Small tables with named rows and columns. After each table, cells are looked up by row and column.

Guba =
       Mos  Luv  Sem  Kazelib  Rof  Movigud  Rasuk  Lub  Lolorol  Tafofu
Fusoz  0.7  0.7  0.6      0.5  0.4      0.3    0.4  0.5      0.6     0.3
Pimud  0.3  0.4  0.3      0.7  0.6      0.7    0.7  0.7      0.3     0.8
Kivi   0.4  0.5  0.3      0.7  0.6      0.6    0.7  0.6      0.3     0.7
Mig    0.3  0.3  0.2      0.7  0.7      0.7    0.7  0.7      0.3     0.8
Fozig  0.3  0.3  0.3      0.5  0.6      0.7    0.6  0.5      0.4     0.7

Rasuk of Mig: 0.7
Rof of Fozig: 0.6
Luv of Mig: 0.3
Mos of Kivi: 0.4
Lolorol of Kivi: 0.3
Kazelib of Pimud: 0.7
Lub of Kivi: 0.6
Sem of Fusoz: 0.6
Mos of Pimud: 0.3
Lolorol of Fozig: 0.4
Rof of Fusoz: 0.4
Lolorol of Mig: 0.3
Movigud of Mig: 0.7
Mos of Mig: 0.3
Rof of Pimud: 0.6
Rasuk of Fusoz: 0.4
Kazelib of Fusoz: 0.5
Lub of Mig: 0.7
Tafofu of Fozig: 0.7
Sem of Kivi: 0.3

Table Dedali
columns: Nabi, Rofutef, Ginu, Lumun, Gikote, Nos, Teda, Vasu, Dediro, Nopinuf
Vak: [179, 201, 207, 118, 62, 64, 114, 184, 91, 199]
Lorasom: [148, 86, 86, 124, 122, 117, 130, 119, 110, 92]
Feze: [74, 46, 37, 113, 196, 197, 110, 66, 146, 47]
Pire: [111, 160, 156, 126, 108, 118, 125, 116, 144, 153]
Ren: [124, 62, 52, 213, 84, 89, 213, 81, 125, 67]
Vefo: [93, 78, 74, 206, 119, 119, 208, 76, 158, 76]
Lokika: [172, 199, 202, 122, 68, 77, 113, 183, 76, 200]
Miz: [167, 109, 115, 209, 38, 46, 212, 135, 80, 113]
Vare: [157, 167, 174, 63, 98, 108, 60, 168, 85, 165]
Vabil: [143, 89, 88, 126, 119, 115, 129, 122, 106, 97]
Rokem: [47, 146, 168, 38, 203, 196, 38, 71, 178, 109]
Fuz: [128, 128, 130, 138, 117, 110, 143, 104, 132, 109]

Vasu of Vabil = 122
Lumun of Fuz = 138
Rofutef of Fuz = 128
Dediro of Feze = 146
Nabi of Vefo = 93
Nos of Vabil = 115
Teda of Pire = 125
Nos of Vak = 64
Gikote of Vak = 62
Ginu of Feze = 37
Nopinuf of Vefo = 76
Nabi of Rokem = 47
Nabi of Pire = 111
Lumun of Vak = 118
Ginu of Lokika = 202
Which row has the largest Teda? Ren

Zef =
	Bepogin	Zutaf	Zologi	Nipide	Mov
Defivut	0.8	0.6	0.6	0.8	0.3
Dip	0.6	0.8	0.8	0.6	0.3
Sufezil	0.3	0.9	0.9	0.3	0.4
Zipov	0.2	0.5	0.5	0.2	0.7
Bol	0.3	0.3	0.3	0.3	0.7
Rif	0.2	0.9	0.8	0.2	0.5
Simafi	0.2	0.6	0.6	0.2	0.7
Rin	0.3	0.9	0.9	0.3	0.4
Vefo	0.8	0.4	0.4	0.8	0.4

Zologi of Zipov is 0.5
Nipide of Simafi is 0.2
Zologi of Sufezil is 0.9
Bepogin of Bol is 0.3
Mov of Dip is 0.3
Zologi of Vefo is 0.4
Zutaf of Simafi is 0.6
Zutaf of Vefo is 0.4
Zutaf of Rif is 0.9
Bepogin of Rif is 0.2
Zutaf of Defivut is 0.6
Mov of Simafi is 0.7
Zologi of Simafi is 0.6

Table Vupidu
,Kub,Zefa,Lusa,Miti,Bobat
Fafi,615,456,711,372,232
Zod,532,785,419,479,587
Kon,604,303,786,652,232
Nol,341,76,714,516,545
Fusaro,505,350,259,606,368
Bif,990,171,661,456,432
Puz,413,917,867,794,159
Furep,354,782,445,564,665
Muniz,788,806,23,34,916
Tediz,707,462,600,419,265
Vob,593,499,376,481,651

What is the Lusa of Puz in Vupidu?
867
What is the Lusa of Zod in Vupidu?
419
What is the Miti of Fafi in Vupidu?
372
What is the Zefa of Fusaro in Vupidu?
350
What is the Bobat of Nol in Vupidu?
545
What is the Zefa of Muniz in Vupidu?
806
What is the Lusa of Vob in Vupidu?
376
What is the Zefa of Zod in Vupidu?
785

Mabo:
columns: Lavupe, Dugonep, Bef, Dolo
Dazu: [197, 229, 152, 107]
Guver: [226, 218, 58, 238]
Vapuvob: [148, 195, 146, 125]

Dolo of Vapuvob = 125
Dolo of Dazu = 107
Dugonep of Vapuvob = 195
Dolo of Guver = 238
Bef of Guver = 58
Bef of Vapuvob = 146
Bef of Dazu = 152
Dugonep of Dazu = 229
Lavupe of Vapuvob = 148
Lavupe of Guver = 226
Dugonep of Guver = 218
Lavupe of Dazu = 197

Kivik =
|  | Fasesit | Ruv | Nis | Tok | Kos | Zan | Dad | Sese | Vabi | Leki |
|---|---|---|---|---|---|---|---|---|---|---|
| Vunit | 322 | 373 | 750 | 680 | 198 | 491 | 415 | 529 | 36 | 693 |
| Zemizuv | 407 | 410 | 409 | 409 | 410 | 411 | 409 | 408 | 409 | 410 |
| Rik | 337 | 680 | 190 | 338 | 611 | 421 | 419 | 504 | 310 | 730 |
| Lukep | 334 | 645 | 239 | 343 | 547 | 383 | 438 | 550 | 372 | 686 |
| Govo | 560 | 421 | 357 | 446 | 336 | 442 | 375 | 422 | 440 | 459 |

Ruv of Lukep is 645
Ruv of Govo is 421
Sese of Vunit is 529
Sese of Zemizuv is 408
Zan of Vunit is 491
Leki of Lukep is 686
Zan of Govo is 442
Kos of Lukep is 547
Nis of Lukep is 239
Fasesit of Lukep is 334
Leki of Vunit is 693
Zan of Zemizuv is 411
Vabi of Rik is 310
Zan of Lukep is 383
Sese of Rik is 504

Gem.csv
,Bap,Teked
Buzepu,152,11
Bak,25,92
Kerunil,152,92
Relu,197,93
Rokideg,152,92
Renelo,243,17

Renelo, Teked: 17
Bak, Bap: 25
Rokideg, Teked: 92
Renelo, Bap: 243
Relu, Bap: 197
Buzepu, Bap: 152
Relu, Teked: 93
Bak, Teked: 92
Kerunil, Teked: 92
Rokideg, Bap: 152
Kerunil, Bap: 152
Buzepu, Teked: 11

Vum =
,Bafifa,Didapu,Bil,Bib,Rurinop,Mab,Zuku,Fevunat
Fadidi,64.897,57.452,65.716,30.736,37.315,30.798,27.218,33.114
Vof,19.943,23.460,26.638,53.218,64.774,73.125,62.655,51.545
Ges,28.496,36.024,25.353,67.033,62.794,69.707,72.226,64.522
Kotuzag,22.051,25.079,31.064,48.820,59.513,68.552,58.328,47.472
Zoripiz,23.563,25.911,34.074,45.388,56.544,65.691,54.941,44.349
Bon,31.016,34.417,40.004,45.700,47.788,56.710,53.253,44.698
Luniro,22.864,26.045,31.799,48.699,58.286,67.340,58.078,47.364
Duboguf,69.904,71.298,51.211,63.590,46.329,38.138,54.512,63.578
Ruz,38.142,44.760,21.081,80.350,74.088,72.914,79.325,77.760
Naramu,70.491,69.184,55.157,56.092,44.985,35.938,47.461,56.791
Banava,72.628,67.935,65.797,40.429,34.906,26.786,33.405,42.324

Bil of Zoripiz is 34.074
Bil of Banava is 65.797
Didapu of Bon is 34.417
Zuku of Vof is 62.655
Bafifa of Ruz is 38.142
Zuku of Bon is 53.253
Bil of Vof is 26.638
Didapu of Ges is 36.024
Bil of Fadidi is 65.716
Mab of Bon is 56.710
Rurinop of Zoripiz is 56.544
Rurinop of Ges is 62.794
Bil of Naramu is 55.157
Rurinop of Naramu is 44.985
Bib of Vof is 53.218
Fevunat of Ges is 64.522
Bafifa of Bon is 31.016
Bib of Banava is 40.429
Bil of Bon is 40.004
Bil of Duboguf is 51.211
Which row has the largest Fevunat? Ruz

